Below is a small trained network, with its code and all its weights. Each question gives an input and a target symbol and asks what happens when units are switched off, that is, made to give their printed mean instead of their output.

import numpy as np


def w(rows, s, z=0):
    codes = np.array(rows[::2]) - 128.0
    scale = np.full(codes.shape[1], s)
    scale[-1] = z or s
    return codes * scale


def f(y):
    return y / 2 * (1 + np.tanh(0.7978845608 * (y + 0.044715 * y**3)))


def softmax(a):
    e = np.exp(a - a.max(-1, keepdims=True))
    return e / e.sum(-1, keepdims=True)


def log_softmax(a):
    a = a - a.max(-1, keepdims=True)
    return a - np.log(np.exp(a).sum(-1, keepdims=True))


def net(x, mask):
    ids = ['βλμπσφψω'.index(c) for c in x.split()]
    T = len(ids)
    res = E[ids] + P[:T]
    r = res
    for j in range(2):
        rows = slice(4 * j, 4 * j + 4)
        q, k, v = (r @ M[0][rows].T for M in (Q, K, V))
        z = softmax(np.where(np.tri(T) > 0, q @ k.T / 4**0.5, -1e9)) @ v
        o = O[0][rows]
        res = res + np.where(mask[j], z, o[:, -1]) @ o[:, :-1]
    y = f(res @ A[0][:, :-1].T + A[0][:, -1])
    res = res + np.where(mask[2:18], y, B[0][:, -1]) @ B[0][:, :-1]
    return log_softmax(res[-1] @ U[:, :-1].T + U[:, -1])


Q, K, V, O, A, B = {}, {}, {}, {}, {}, {}
E = w([
[92,40,169],'β',
[136,162,124],'λ',
[135,112,239],'μ',
[163,165,194],'π',
[86,2,63],'σ',
[94,153,52],'φ',
[108,105,182],'ψ',
[112,100,153],'ω',
],0.0078)
P = w([
[26,128,189],'0',
[143,64,106],'1',
[36,153,61],'2',
[153,202,146],'3',
[174,73,123],'4',
[40,149,39],'5',
[158,194,139],'6',
[179,79,121],'7',
[34,148,18],'8',
[159,189,143],'9',
[183,80,118],'10',
[30,138,2],'11',
[161,190,148],'12',
],0.016)
Q[0] = w([
[113,96,99],'H1',
[90,87,60],'H1',
[76,91,235],'H1',
[187,37,250],'H1',
[214,168,160],'H2',
[2,158,134],'H2',
[178,98,234],'H2',
[185,102,55],'H2',
],0.0097)
K[0] = w([
[84,96,171],'H1',
[33,96,105],'H1',
[232,35,89],'H1',
[251,95,160],'H1',
[177,152,52],'H2',
[55,192,163],'H2',
[213,139,124],'H2',
[108,108,157],'H2',
],0.013)
V[0] = w([
[114,170,170],'H1',
[131,198,101],'H1',
[127,131,132],'H1',
[104,100,138],'H1',
[129,253,64],'H2',
[141,143,103],'H2',
[151,151,232],'H2',
[172,154,176],'H2',
],0.015)
O[0] = w([
[139,94,94,160],'H1',
[157,135,145,205],'H1',
[130,129,122,129],'H1',
[100,115,129,185],'H1',
[84,176,78,3],'H2',
[139,150,84,49],'H2',
[141,145,250,173],'H2',
[161,162,160,33],'H2',
],0.014,0.0029)
A[0] = w([
[162,212,93,127],'N1',
[30,154,72,207],'N2',
[139,166,95,253],'N3',
[206,141,180,42],'N4',
[186,195,203,207],'N5',
[158,116,244,140],'N6',
[166,203,139,78],'N7',
[93,188,159,176],'N8',
[184,167,67,119],'N9',
[158,124,107,105],'N10',
[67,143,198,171],'N11',
[211,160,176,131],'N12',
[6,223,129,154],'N13',
[160,76,96,70],'N14',
[50,105,134,67],'N15',
[82,164,139,129],'N16',
],0.012,0.0068)
B[0] = w([
[89,135,187,180],'N1',
[204,143,205,241],'N2',
[194,83,168,207],'N3',
[167,217,176,157],'N4',
[78,41,134,215],'N5',
[115,112,1,254],'N6',
[95,127,43,142],'N7',
[101,141,176,176],'N8',
[76,107,179,175],'N9',
[131,149,142,129],'N10',
[163,216,169,210],'N11',
[112,106,174,176],'N12',
[93,199,7,233],'N13',
[115,158,179,141],'N14',
[202,132,90,155],'N15',
[79,147,149,150],'N16',
],0.0089,0.0096)
U = w([
[96,113,152,173],'β',
[173,130,33,3],'λ',
[247,95,174,252],'μ',
[98,113,212,123],'π',
[195,189,183,188],'σ',
[51,122,51,37],'φ',
[123,116,101,71],'ψ',
[120,65,55,231],'ω',
],0.011,0.0027)

Each question gives the input, a string of symbols that net reads in full, and the target symbol t.
The units are the heads (4 rows each of Q, K, V and O) and the neurons (one row each of A and B). Each row of codes is followed by its name. A weight is (code - 128) times the scale printed after its matrix; where a second scale follows, it is the last column's (O, A, B and U).
mask holds one flag per unit, heads first, then neurons. A switched-off unit (its flag False) gives its mean, the last column of its rows in O or B, instead of its output. The means were averaged over made-up inputs and are rounded, as every weight is.
A unit's drop is (log p(t) with every unit on - log p(t) with that unit switched off) / (log p(t) with every unit on - log p(t) with every unit switched off).
The circuit of an input: a set's keep is (log p(t) with only the set's units on - log p(t) with every unit switched off) / (log p(t) with every unit on - log p(t) with every unit switched off). Starting from the 12 units with the biggest drops (on a tie, the unit counted first), units are removed one at a time, each time the one whose removal leaves the highest keep (on an exact tie, the one counted first), for as long as the keep stays at least 0.8.
circuit, biggest first: the units of the circuit, biggest drop first
most important unit: the unit with the biggest drop
top k neurons: the k neurons with the biggest drops, biggest first
which heads matter: for each layer, one digit per head in row order, 1 if its drop is at least 0.15 and else 0, layers parted by /
input μ λ σ σ σ λ, target π: circuit, biggest first : [H2]
input μ μ φ π λ φ λ λ ψ, target π: top 3 neurons : [N5, N11, N13]
input φ λ λ φ π, target ω: circuit, biggest first : [N6, N2]
input λ λ λ φ ω λ, target σ: circuit, biggest first : [N2, N5]
input λ β π μ φ λ λ φ λ λ μ μ, target σ: circuit, biggest first : [N6, N2, N5]
input λ φ π φ μ φ φ λ λ, target σ: circuit, biggest first : [N6, N2]
input λ μ λ σ π μ π λ ω π, target π: which heads matter : 01
input ω λ φ π λ λ λ β, target ω: top 4 neurons : [N2, N6, N11, N3]
input σ λ μ λ φ σ σ λ ω, target μ: top 4 neurons : [N2, N6, N13, N15]
input μ λ ψ λ φ μ, target π: top 2 neurons : [N11, N13]
input ψ λ λ λ β σ π ω, target ω: top 4 neurons : [N2, N11, N6, N3]
input λ π β, target σ: circuit, biggest first : [N11, N5, H2]
input φ φ λ β π λ μ ψ ω, target λ: circuit, biggest first : [N13, H2, N2, N15]
input φ μ π σ λ, target ω: circuit, biggest first : [N2]
input λ β π λ μ π λ, target π: top 2 neurons : [N6, N1]
input μ φ λ λ λ λ φ λ ω, target π: top 3 neurons : [N5, N11, N13]
input φ π φ μ λ π, target λ: top 3 neurons : [N13, N2, N11]
input λ φ φ λ μ π, target σ: circuit, biggest first : [N6, N5]
input φ ψ φ ω λ λ λ φ φ π β, target ω: which heads matter : 10
input φ β μ σ π φ, target λ: which heads matter : 01
input φ π μ λ π λ β μ β, target λ: most important unit : N13
input σ λ μ φ σ φ, target μ: top 3 neurons : [N6, N13, N2]
input σ ω λ ψ λ ω ω λ φ λ λ λ, target μ: circuit, biggest first : [H2, N13, N2]
